Below is a small trained network, with its code and all its weights. Each question gives an input and a class and asks what happens when units are switched off, that is, made to give their printed mean instead of their output.

import numpy as np


def w(rows, s, z=0):
    codes = np.array(rows[::2]) - 128.0
    scale = np.full(codes.shape[1], s)
    scale[-1] = z or s
    return codes * scale


def f(y):
    return np.maximum(y, 0)


def log_softmax(a):
    a = a - a.max(-1, keepdims=True)
    return a - np.log(np.exp(a).sum(-1, keepdims=True))


def net(x, mask):
    res = np.array(x, float).reshape(1, 8) / 4 @ E
    y = f(res @ A[0][:, :-1].T + A[0][:, -1])
    res = res + np.where(mask, y, B[0][:, -1]) @ B[0][:, :-1]
    return log_softmax(res[-1] @ U[:, :-1].T + U[:, -1])


A, B = {}, {}
E = w([
[118,150,126,124,145,125,114,135,119],'x0',
[124,122,143,118,130,110,133,125,132],'x1',
[122,145,137,137,143,134,120,144,112],'x2',
[81,73,131,206,203,113,46,74,141],'x3',
[128,114,122,120,117,120,147,103,155],'x4',
[146,182,82,197,100,21,168,138,107],'x5',
[131,141,112,141,129,150,121,133,121],'x6',
[101,162,167,128,75,128,114,38,9],'x7',
],0.014)
A[0] = w([
[192,127,114,104,120,121,126,210,172,148],'N1',
[153,226,130,127,46,88,178,154,81,154],'N2',
[195,134,82,51,144,116,170,215,146,148],'N3',
[124,105,150,195,105,117,97,109,68,132],'N4',
[140,186,132,39,42,136,132,143,74,138],'N5',
[147,158,158,77,86,173,144,151,136,148],'N6',
[172,179,149,91,116,156,187,220,206,155],'N7',
[101,135,168,99,148,200,84,75,112,178],'N8',
[95,58,116,122,232,176,77,197,220,174],'N9',
[119,117,42,255,145,24,159,145,186,178],'N10',
[100,95,160,37,181,229,133,122,114,255],'N11',
],0.0085,0.0076)
B[0] = w([
[144,148,212,192,151,122,80,52,159,187],'N1',
[67,100,33,163,33,75,204,150,171,201],'N2',
[117,196,182,197,136,99,54,15,104,198],'N3',
[45,207,106,149,132,88,76,105,108,165],'N4',
[90,76,105,64,58,149,194,178,106,191],'N5',
[160,159,169,56,93,200,157,104,93,173],'N6',
[31,124,163,225,99,119,31,28,155,206],'N7',
[57,89,172,118,76,155,112,106,136,189],'N8',
[120,1,49,191,96,60,164,209,183,252],'N9',
[212,196,151,166,228,91,122,174,73,224],'N10',
[5,63,164,36,45,212,132,145,177,226],'N11',
],0.0073,0.02)
U = w([
[74,116,187,142,131,189,38,54,144,212],'0',
[88,82,12,141,77,76,191,251,160,187],'1',
[120,254,126,186,139,76,100,31,81,185],'2',
[224,178,101,154,247,113,128,254,122,21],'3',
[119,168,146,19,97,225,213,164,78,5],'4',
],0.0084,0.0024)

Each question gives the input, the list of numbers given to net, and the class t.
The units are the neurons (one row each of A and B). Each row of codes is followed by its name. A weight is (code - 128) times the scale printed after its matrix; where a second scale follows, it is the last column's (A, B and U).
mask holds one flag per neuron, in row order. A switched-off neuron (its flag False) gives its mean, the last column of its row in B, instead of its output. The means were averaged over made-up inputs and are rounded, as every weight is.
A unit's drop is (log p(t) with every unit on - log p(t) with that unit switched off) / (log p(t) with every unit on - log p(t) with every unit switched off).
The circuit of an input: a set's keep is (log p(t) with only the set's units on - log p(t) with every unit switched off) / (log p(t) with every unit on - log p(t) with every unit switched off). Starting from all 11 units, units are removed one at a time, each time the one whose removal leaves the highest keep (on an exact tie, the one counted first), for as long as the keep stays at least 0.8.
circuit, biggest first: the units of the circuit, biggest drop first
unit that matters most: the unit with the biggest drop
k most important neurons: the k neurons with the biggest drops, biggest first
drop when u is switched off: that unit's drop, to one decimal
input [-7,4,1,5,-8,3,5,-4], class 3: unit that matters most => N10
input [0,-2,8,-5,6,-1,-4,3], class 4: 2 most important neurons => (N9; N6)
input [-1,-6,7,0,-3,2,0,3], class 1: 3 most important neurons => (N3; N7; N1)
input [-3,-5,1,-7,4,1,-7,0], class 2: 4 most important neurons => (N9; N3; N7; N11)
input [6,-7,7,0,-2,-1,8,6], class 4: 2 most important neurons => (N9; N7)
input [5,8,-6,-3,8,0,-1,4], class 4: circuit, biggest first => (N9; N7)
input [-5,3,3,0,5,-5,3,7], class 4: circuit, biggest first => (N7; N3)
input [-5,-6,-5,-7,1,-7,2,-1], class 0: 2 most important neurons => (N7; N3)
input [-5,-4,-8,-1,-4,-3,6,-8], class 0: 3 most important neurons => (N7; N3; N1)
input [-1,2,-7,-4,1,0,3,7], class 4: 2 most important neurons => (N9; N6)
input [4,4,7,3,0,1,-4,-7], class 3: 3 most important neurons => (N10; N2; N11)
input [7,-2,2,-1,0,7,4,0], class 2: 2 most important neurons => (N9; N11)
input [5,-6,5,-3,-5,2,3,-1], class 2: 2 most important neurons => (N9; N11)
input [8,3,2,-4,-6,3,2,7], class 1: unit that matters most => N2
input [-1,8,3,-8,-3,1,-8,-2], class 2: 2 most important neurons => (N3; N11)
input [1,-3,2,0,0,-2,8,-3], class 0: 2 most important neurons => (N2; N5)
input [6,2,3,-4,-5,8,-7,7], class 1: drop when N2 is switched off => 0.1
input [-5,-1,-3,3,-6,5,3,0], class 3: drop when N7 is switched off => 0.3
input [1,-1,-7,8,5,5,-8,-3], class 3: drop when N10 is switched off => 0.3
input [1,6,2,6,-7,4,0,-6], class 3: circuit, biggest first => (N10)
